Below are the code and all the weights of a small trained network. Each question names an input and a class and asks about switching units off, where a switched-off unit gives its printed mean instead of its output.

import numpy as np


def w(rows, s, z=0):
    codes = np.array(rows[::2]) - 128.0
    scale = np.full(codes.shape[1], s)
    scale[-1] = z or s
    return codes * scale


def norm(h):
    return h / np.sqrt((h * h).mean(-1, keepdims=True) + 1e-5)


def f(y):
    return y / 2 * (1 + np.tanh(0.7978845608 * (y + 0.044715 * y**3)))


def log_softmax(a):
    a = a - a.max(-1, keepdims=True)
    return a - np.log(np.exp(a).sum(-1, keepdims=True))


def net(x, mask):
    res = np.array(x, float).reshape(1, 5) / 4 @ E
    u = 0
    for l in range(2):
        y = f(norm(res) @ A[l][:, :-1].T + A[l][:, -1])
        res = res + np.where(mask[u : u + 14], y, B[l][:, -1]) @ B[l][:, :-1]
        u += 14
    return log_softmax(norm(res)[-1] @ U[:, :-1].T + U[:, -1])


A, B = {}, {}
E = w([
[217,2,165,150,220,92,118,93,14,129],'x0',
[225,133,239,108,18,137,76,38,45,88],'x1',
[28,134,171,136,102,78,237,25,93,218],'x2',
[97,103,34,107,166,63,147,108,136,3],'x3',
[125,41,55,121,129,82,33,39,134,101],'x4',
],0.0056)
A[0] = w([
[118,95,82,126,108,133,189,97,104,124,153],'L0N0',
[212,123,161,147,108,211,85,194,97,72,119],'L0N1',
[160,165,99,143,68,166,106,205,139,62,111],'L0N2',
[116,107,64,126,104,73,78,97,179,83,77],'L0N3',
[99,56,90,103,30,63,94,112,147,71,52],'L0N4',
[94,141,81,133,174,140,171,161,129,136,111],'L0N5',
[147,207,35,150,191,138,175,123,192,190,150],'L0N6',
[89,223,130,109,101,127,203,111,143,224,27],'L0N7',
[152,152,38,179,178,71,235,182,147,122,104],'L0N8',
[169,164,190,44,102,90,117,73,107,134,136],'L0N9',
[101,150,139,131,194,101,76,160,134,41,127],'L0N10',
[140,215,117,102,126,125,69,140,253,149,255],'L0N11',
[184,106,177,141,150,186,189,198,153,138,158],'L0N12',
[87,120,98,112,130,67,79,42,206,106,55],'L0N13',
],0.0072,0.0025)
B[0] = w([
[232,59,194,48,26,138,196,134,124,122,156],'L0N0',
[136,213,80,227,176,94,92,155,134,39,247],'L0N1',
[161,58,105,163,104,104,167,127,109,122,212],'L0N2',
[147,96,113,84,132,156,83,88,152,228,193],'L0N3',
[190,159,13,69,106,89,102,54,150,144,188],'L0N4',
[123,68,179,24,245,122,104,109,125,109,179],'L0N5',
[116,136,124,104,41,114,48,212,113,81,221],'L0N6',
[84,159,83,157,61,70,159,117,124,143,224],'L0N7',
[120,152,156,150,102,147,74,119,139,140,217],'L0N8',
[53,74,98,148,214,147,95,151,222,179,196],'L0N9',
[121,143,204,172,146,237,173,73,183,210,182],'L0N10',
[109,106,224,111,123,103,130,93,117,86,253],'L0N11',
[168,124,31,107,168,56,104,60,183,106,197],'L0N12',
[255,173,62,108,43,145,58,100,127,171,186],'L0N13',
],0.0058,0.0054)
A[1] = w([
[171,74,128,174,157,136,129,128,98,93,153],'L1N0',
[201,160,147,97,93,151,107,170,136,99,242],'L1N1',
[112,141,150,147,90,192,162,113,177,102,75],'L1N2',
[90,72,120,67,144,133,90,255,179,170,56],'L1N3',
[90,164,98,121,67,96,204,150,79,137,6],'L1N4',
[205,210,124,150,210,199,143,126,110,103,48],'L1N5',
[195,67,175,149,163,96,167,113,101,128,156],'L1N6',
[244,118,156,102,117,114,98,149,97,115,149],'L1N7',
[96,199,172,208,105,120,97,117,165,173,63],'L1N8',
[142,107,137,121,146,90,109,51,114,146,184],'L1N9',
[63,179,117,121,66,106,174,104,110,164,42],'L1N10',
[93,159,104,128,98,135,88,144,164,98,126],'L1N11',
[105,91,153,119,193,78,143,76,76,116,50],'L1N12',
[151,126,100,148,116,126,155,139,123,92,162],'L1N13',
],0.0095,0.0016)
B[1] = w([
[107,133,141,144,49,134,131,200,148,166,240],'L1N0',
[108,118,116,170,177,101,137,120,148,127,221],'L1N1',
[63,115,137,169,123,184,138,73,155,180,160],'L1N2',
[141,164,222,67,173,54,207,71,121,1,219],'L1N3',
[94,154,90,105,39,94,143,171,213,224,207],'L1N4',
[117,87,155,189,126,117,59,191,159,116,233],'L1N5',
[35,148,68,158,91,194,178,179,116,90,223],'L1N6',
[121,113,96,105,99,71,196,185,159,128,254],'L1N7',
[160,88,176,104,131,141,70,90,43,112,218],'L1N8',
[152,179,157,77,173,203,149,136,122,144,244],'L1N9',
[121,168,141,192,130,54,44,217,115,149,245],'L1N10',
[115,97,99,86,205,169,234,102,65,198,226],'L1N11',
[191,133,68,112,81,182,200,122,78,97,184],'L1N12',
[114,70,64,117,80,100,80,156,144,203,156],'L1N13',
],0.0079,0.005)
U = w([
[170,79,109,219,157,122,62,226,184,74,180],'0',
[56,116,109,166,156,173,182,53,203,126,2],'1',
[142,123,90,106,89,251,241,164,51,126,137],'2',
[122,147,182,24,226,62,180,92,162,24,160],'3',
[239,117,39,30,122,148,79,36,168,168,161],'4',
[72,211,164,116,61,32,106,167,129,228,95],'5',
[137,133,226,156,144,198,55,38,41,155,99],'6',
],0.013,0.0046)

Each question gives the input, the list of numbers given to net, and the class t.
The units are the neurons (one row each of A and B). Each row of codes is followed by its name. A weight is (code - 128) times the scale printed after its matrix; where a second scale follows, it is the last column's (A, B and U).
mask holds one flag per neuron, layer by layer. A switched-off neuron (its flag False) gives its mean, the last column of its row in B, instead of its output. The means were averaged over made-up inputs and are rounded, as every weight is.
A unit's drop is (log p(t) with every unit on - log p(t) with that unit switched off) / (log p(t) with every unit on - log p(t) with every unit switched off).
The circuit of an input: a set's keep is (log p(t) with only the set's units on - log p(t) with every unit switched off) / (log p(t) with every unit on - log p(t) with every unit switched off). Starting from the 12 units with the biggest drops (on a tie, the unit counted first), units are removed one at a time, each time the one whose removal leaves the highest keep (on an exact tie, the one counted first), for as long as the keep stays at least 0.8.
units of the circuit, in order: the units of the circuit, biggest drop first
k most important neurons: the k neurons with the biggest drops, biggest first
k most important neurons of layer l: the k neurons of layer l with the biggest drops, biggest first
drop when u is switched off: that unit's drop, to one decimal
input [-3,-8,-7,8,2], class 3: units of the circuit, in order => L1N3
input [-8,-6,0,4,1], class 3: units of the circuit, in order => L1N3, L0N5
input [-2,0,-3,-7,4], class 6: units of the circuit, in order => L1N8, L0N11
input [7,-6,5,8,-6], class 2: 2 most important neurons => L1N12, L0N9
input [7,2,-1,-8,0], class 0: 2 most important neurons => L0N1, L1N5
input [6,-5,0,-7,-3], class 3: 2 most important neurons => L1N3, L0N1
input [7,-6,5,8,7], class 4: units of the circuit, in order => L0N13, L0N3
input [-6,3,-8,-4,8], class 4: 2 most important neurons of layer 0 => L0N4, L0N3
input [5,-5,3,-3,-4], class 3: 3 most important neurons of layer 0 => L0N5, L0N6, L0N11
input [1,-1,0,5,-7], class 3: 2 most important neurons of layer 0 => L0N5, L0N1
input [-7,7,-5,-8,7], class 6: 2 most important neurons of layer 1 => L1N8, L1N4
input [8,8,1,-1,-8], class 0: 2 most important neurons of layer 0 => L0N1, L0N11
input [6,-4,0,-7,-2], class 2: 2 most important neurons => L1N6, L0N1
input [7,-6,4,4,7], class 4: units of the circuit, in order => L0N13
input [-1,4,4,-4,0], class 6: 2 most important neurons => L1N8, L0N9
input [3,4,1,4,2], class 4: 2 most important neurons of layer 0 => L0N4, L0N11
input [-1,-4,-6,2,5], class 4: 2 most important neurons => L0N13, L0N4
input [4,4,-1,8,-6], class 0: 2 most important neurons => L1N5, L0N1
input [-5,3,-7,4,2], class 4: 3 most important neurons => L0N4, L0N3, L1N10
input [6,-7,-3,-2,1], class 3: units of the circuit, in order => L1N3
input [1,-8,6,5,4], class 3: drop when L0N5 is switched off => 0.2
input [0,-4,4,1,4], class 4: drop when L0N13 is switched off => 1.0
input [4,0,-1,-8,7], class 2: drop when L1N5 is switched off => 0.1
input [-2,0,-7,7,2], class 4: drop when L0N3 is switched off => 0.6
